Below are the code and all the weights of a small trained network. Each question names an input and a class and asks about switching units off, where a switched-off unit gives its printed mean instead of its output.

import numpy as np


def w(rows, s, z=0):
    codes = np.array(rows[::2]) - 128.0
    scale = np.full(codes.shape[1], s)
    scale[-1] = z or s
    return codes * scale


def norm(h):
    return h / np.sqrt((h * h).mean(-1, keepdims=True) + 1e-5)


def f(y):
    return y / 2 * (1 + np.tanh(0.7978845608 * (y + 0.044715 * y**3)))


def log_softmax(a):
    a = a - a.max(-1, keepdims=True)
    return a - np.log(np.exp(a).sum(-1, keepdims=True))


def net(x, mask):
    res = np.array(x, float).reshape(1, 2) / 4 @ E
    u = 0
    for l in range(2):
        y = f(norm(res) @ A[l][:, :-1].T + A[l][:, -1])
        res = res + np.where(mask[u : u + 13], y, B[l][:, -1]) @ B[l][:, :-1]
        u += 13
    return log_softmax(norm(res)[-1] @ U[:, :-1].T + U[:, -1])


A, B = {}, {}
E = w([
[128,19,195,99,120,13],'x0',
[46,130,48,90,2,71],'x1',
],0.0077)
A[0] = w([
[86,158,92,98,107,92,213],'0.n1',
[132,132,118,84,185,139,147],'0.n2',
[116,192,126,141,135,133,125],'0.n3',
[192,134,86,29,148,162,96],'0.n4',
[206,159,151,142,153,122,207],'0.n5',
[119,104,173,142,138,70,158],'0.n6',
[72,101,148,254,94,192,25],'0.n7',
[160,139,126,83,172,133,109],'0.n8',
[133,176,93,173,141,121,241],'0.n9',
[64,105,164,153,134,102,217],'0.n10',
[40,140,174,215,132,156,255],'0.n11',
[83,139,132,163,125,147,135],'0.n12',
[29,140,217,180,96,196,126],'0.n13',
],0.0073,0.00062)
B[0] = w([
[154,47,182,217,125,223,253],'0.n1',
[82,97,105,148,106,125,159],'0.n2',
[154,87,79,80,144,106,188],'0.n3',
[128,103,106,124,120,107,149],'0.n4',
[21,69,117,127,67,165,242],'0.n5',
[164,103,2,15,162,187,241],'0.n6',
[167,91,49,115,159,77,154],'0.n7',
[59,92,87,162,118,120,162],'0.n8',
[140,95,133,24,118,134,206],'0.n9',
[213,137,111,96,86,146,184],'0.n10',
[127,115,157,45,105,144,165],'0.n11',
[127,113,116,94,139,134,148],'0.n12',
[139,108,99,94,140,110,147],'0.n13',
],0.0082,0.0022)
A[1] = w([
[84,174,143,151,78,76,108],'1.n1',
[111,150,136,151,75,116,86],'1.n2',
[127,156,181,166,189,116,160],'1.n3',
[162,150,142,105,136,127,43],'1.n4',
[134,198,95,144,140,151,101],'1.n5',
[104,95,171,141,117,77,156],'1.n6',
[158,177,186,112,106,145,143],'1.n7',
[253,150,162,154,134,173,131],'1.n8',
[126,221,106,107,165,139,89],'1.n9',
[167,137,145,105,162,20,133],'1.n10',
[125,143,87,102,85,95,144],'1.n11',
[94,130,172,168,194,143,5],'1.n12',
[150,130,137,101,186,148,86],'1.n13',
],0.013,0.0029)
B[1] = w([
[129,105,192,243,188,212,155],'1.n1',
[166,120,188,170,120,45,168],'1.n2',
[76,131,114,220,22,133,166],'1.n3',
[127,72,134,154,61,169,100],'1.n4',
[228,105,160,49,156,62,204],'1.n5',
[154,215,53,72,148,178,213],'1.n6',
[106,78,108,118,133,145,96],'1.n7',
[17,128,93,91,174,120,178],'1.n8',
[234,76,120,68,74,122,202],'1.n9',
[245,146,111,74,109,166,213],'1.n10',
[69,125,182,192,176,135,254],'1.n11',
[172,112,195,200,100,76,195],'1.n12',
[82,171,147,190,72,99,237],'1.n13',
],0.011,0.0034)
U = w([
[243,120,102,66,112,142,209],'0',
[129,120,181,254,93,129,208],'1',
[36,106,80,107,163,149,158],'2',
[146,171,88,167,168,98,4],'3',
[125,169,142,127,138,86,24],'4',
],0.016,0.0044)

Each question gives the input, the list of numbers given to net, and the class t.
The units are the neurons (one row each of A and B). Each row of codes is followed by its name. A weight is (code - 128) times the scale printed after its matrix; where a second scale follows, it is the last column's (A, B and U).
mask holds one flag per neuron, layer by layer. A switched-off neuron (its flag False) gives its mean, the last column of its row in B, instead of its output. The means were averaged over made-up inputs and are rounded, as every weight is.
A unit's drop is (log p(t) with every unit on - log p(t) with that unit switched off) / (log p(t) with every unit on - log p(t) with every unit switched off).
most important unit: the unit with the biggest drop
k most important neurons: the k neurons with the biggest drops, biggest first
k most important neurons of layer l: the k neurons of layer l with the biggest drops, biggest first
drop when u is switched off: that unit's drop, to one decimal
input [8,8], class 0: 4 most important neurons of layer 0 -> [0.n5; 0.n6; 0.n8; 0.n2]
input [2,4], class 1: most important neuron -> [1.n10]
input [-3,-1], class 2: 2 most important neurons of layer 0 -> [0.n9; 0.n3]
input [0,3], class 2: 4 most important neurons -> [0.n1; 0.n5; 1.n8; 0.n8]
input [-4,-5], class 1: 2 most important neurons -> [0.n6; 1.n13]
input [3,0], class 2: 2 most important neurons of layer 0 -> [0.n10; 0.n6]
input [-3,-4], class 1: 2 most important neurons -> [0.n6; 1.n12]
input [-8,8], class 0: 3 most important neurons of layer 1 -> [1.n5; 1.n13; 1.n9]
input [2,-4], class 1: 2 most important neurons -> [1.n12; 0.n9]
input [7,7], class 0: 3 most important neurons -> [0.n5; 1.n6; 1.n10]
input [1,2], class 2: 2 most important neurons -> [1.n8; 0.n1]
input [8,7], class 0: 3 most important neurons -> [1.n6; 0.n5; 1.n10]
input [0,0], class 2: 2 most important neurons -> [0.n6; 0.n3]
input [0,4], class 1: most important unit -> 1.n2
input [2,-2], class 2: drop when 0.n6 is switched off -> 0.4
input [0,-2], class 2: drop when 0.n5 is switched off -> 0.7
input [3,-2], class 2: drop when 1.n5 is switched off -> 0.3
input [1,-5], class 1: drop when 1.n2 is switched off -> 0.0
